[[129 124 121 135 139 109 126 142 113 107 126 121]
 [112 121 122 115 116 114 141 137 135 135 136 138]
 [117 123 143 136 141 128 143 112 103 135 122 114]
 [113 121 119 116 123 117 143 135 130 139 137 126]]
->
[[129 124 121 135 139 109 126 142 113 107 126 121]
 [117 123 143 136 141 128 143 112 103 135 122 114]]

[[137 129 131 135 117 131 130 125 121 129 128 130]
 [128 129 131 130 132 131 125 127 131 128 129 128]
 [130 127 128 132 133 136 126 128 132 128 130 127]
 [103 129 132 122 150 115 128 130 134 121 129 128]
 [131 127 129 135 126 130 131 128 121 124 129 129]]
->
[[137 129 131 135 117 131 130 125 121 129 128 130]
 [130 127 128 132 133 136 126 128 132 128 130 127]
 [131 127 129 135 126 130 131 128 121 124 129 129]]

[[135 127 133 120 120 126 130 126 131 135 133 127 137]
 [129 130 125 132 129 124 119 123 132 132 133 124 131]
 [138 133 135 117 116 134 125 130 128 134 129 135 133]
 [145 129 141 114 111 133 125 130 127 137 128 136 136]
 [128 139 133 104 116 138 144 135 126 130 131 135 134]]
->
[[135 127 133 120 120 126 130 126 131 135 133 127 137]
 [138 133 135 117 116 134 125 130 128 134 129 135 133]
 [128 139 133 104 116 138 144 135 126 130 131 135 134]]

[[128 124 143 130 133 123 114 124 113 122 132 139 133]
 [129 127 124 112 125 149 141 117 125 125 128 123 123]
 [126 121 128 118 126 140 138 114 124 116 142 136 144]]
->
[[128 124 143 130 133 123 114 124 113 122 132 139 133]
 [126 121 128 118 126 140 138 114 124 116 142 136 144]]

[[146 138 117 140 140 112 122 132 141 149 109]
 [128 145 108 107 150 121 117 122 119 142 110]
 [143 155 107 147 138 133 119 141 138 144 128]
 [123 140 125 129 126 154 132  98 115 130 129]]
->
[[146 138 117 140 140 112 122 132 141 149 109]
 [143 155 107 147 138 133 119 141 138 144 128]]

[[139 124 126 130 123 157 129 135 111 135 105 123 127 129 127]
 [128 127 134 127 130 128 125 123 128 136 154 128 126 138 127]]
->
[[139 124 126 130 123 157 129 135 111 135 105 123 127 129 127]]

[[135 139 152 110 132 110 124 126 108]
 [146 142 128 105 119 143 144 116 144]
 [141 140 135 132 108 135 118 141 123]
 [140 130 115 133 129 125 153 114 125]
 [132 116 152 145 140 147 105 149 121]
 [149 121 144 132 131 138 124 152 120]
 [151 115 129 111 116 135 112 141 119]
 [124 144 112 133 106 148 118 153 112]]
->
[[135 139 152 110 132 110 124 126 108]
 [141 140 135 132 108 135 118 141 123]
 [132 116 152 145 140 147 105 149 121]
 [151 115 129 111 116 135 112 141 119]]

[[108 149 112 126 112 111 121 143 124 145 115 148]
 [118 135 146 135 110 142 122 137 106 145 127 123]
 [115 138 140 136 133 129 141 106 135 111 124 136]
 [106 108 120 118 136 132 131 137 135 115 137 139]
 [107 142 137 135 108 125 106 117 143 107 108 137]
 [147 149 141 124 148 115 111 135 123 137 125 134]
 [134 134 138 124 107 123 147 122 144 108 139 148]
 [150 117 148 131 144 114 127 111 128 136 147 124]]
->
[[108 149 112 126 112 111 121 143 124 145 115 148]
 [115 138 140 136 133 129 141 106 135 111 124 136]
 [107 142 137 135 108 125 106 117 143 107 108 137]
 [134 134 138 124 107 123 147 122 144 108 139 148]]

[[130 135 128 134 135]
 [122 137 118 122 128]
 [118 145 121 117 121]
 [129 118 103 129 114]
 [120 106 139 136 120]
 [111 136 133 151 126]]
->
[[130 135 128 134 135]
 [118 145 121 117 121]
 [120 106 139 136 120]]
---
[[105 117 142]
 [116 128 140]
 [126 137 130]
 [118 123 137]]
->
[[116 128 140]
 [126 137 130]]

[[120 150 132 116]
 [133 145 120 135]
 [158 120 110 126]]
->
[[133 145 120]
 [158 120 110]]

[[118 134 135 132 118]
 [108 122 133 132 125]
 [136 153 141 123 121]
 [138 146 141 126 124]]
->
[[108 122 133]
 [136 153 141]]

[[138 134 134 127]
 [149 137 129 138]
 [133 137 135 134]]
->
[[149 137 129]
 [133 137 135]]

[[129 147 143 114]
 [116 104 110 110]
 [128 146 141 102]
 [131 112 107 109]
 [112 134 145 126]]
->
[[116 104 110]
 [128 146 141]]

[[127 146 136 130 129]
 [136 124 135 130 145]
 [116 138 139 150 131]
 [143 126 133 119 146]]
->
[[136 124 135]
 [116 138 139]]

[[133 113 117]
 [116 131 104]
 [132 112 126]
 [123 122 120]]
->
[[116 131 104]
 [132 112 126]]

[[127 120 123 105]
 [123 155 143 135]
 [118 149 116 118]
 [131 140 157 116]
 [127 153 107 141]]
->
[[123 155 143]
 [118 149 116]]
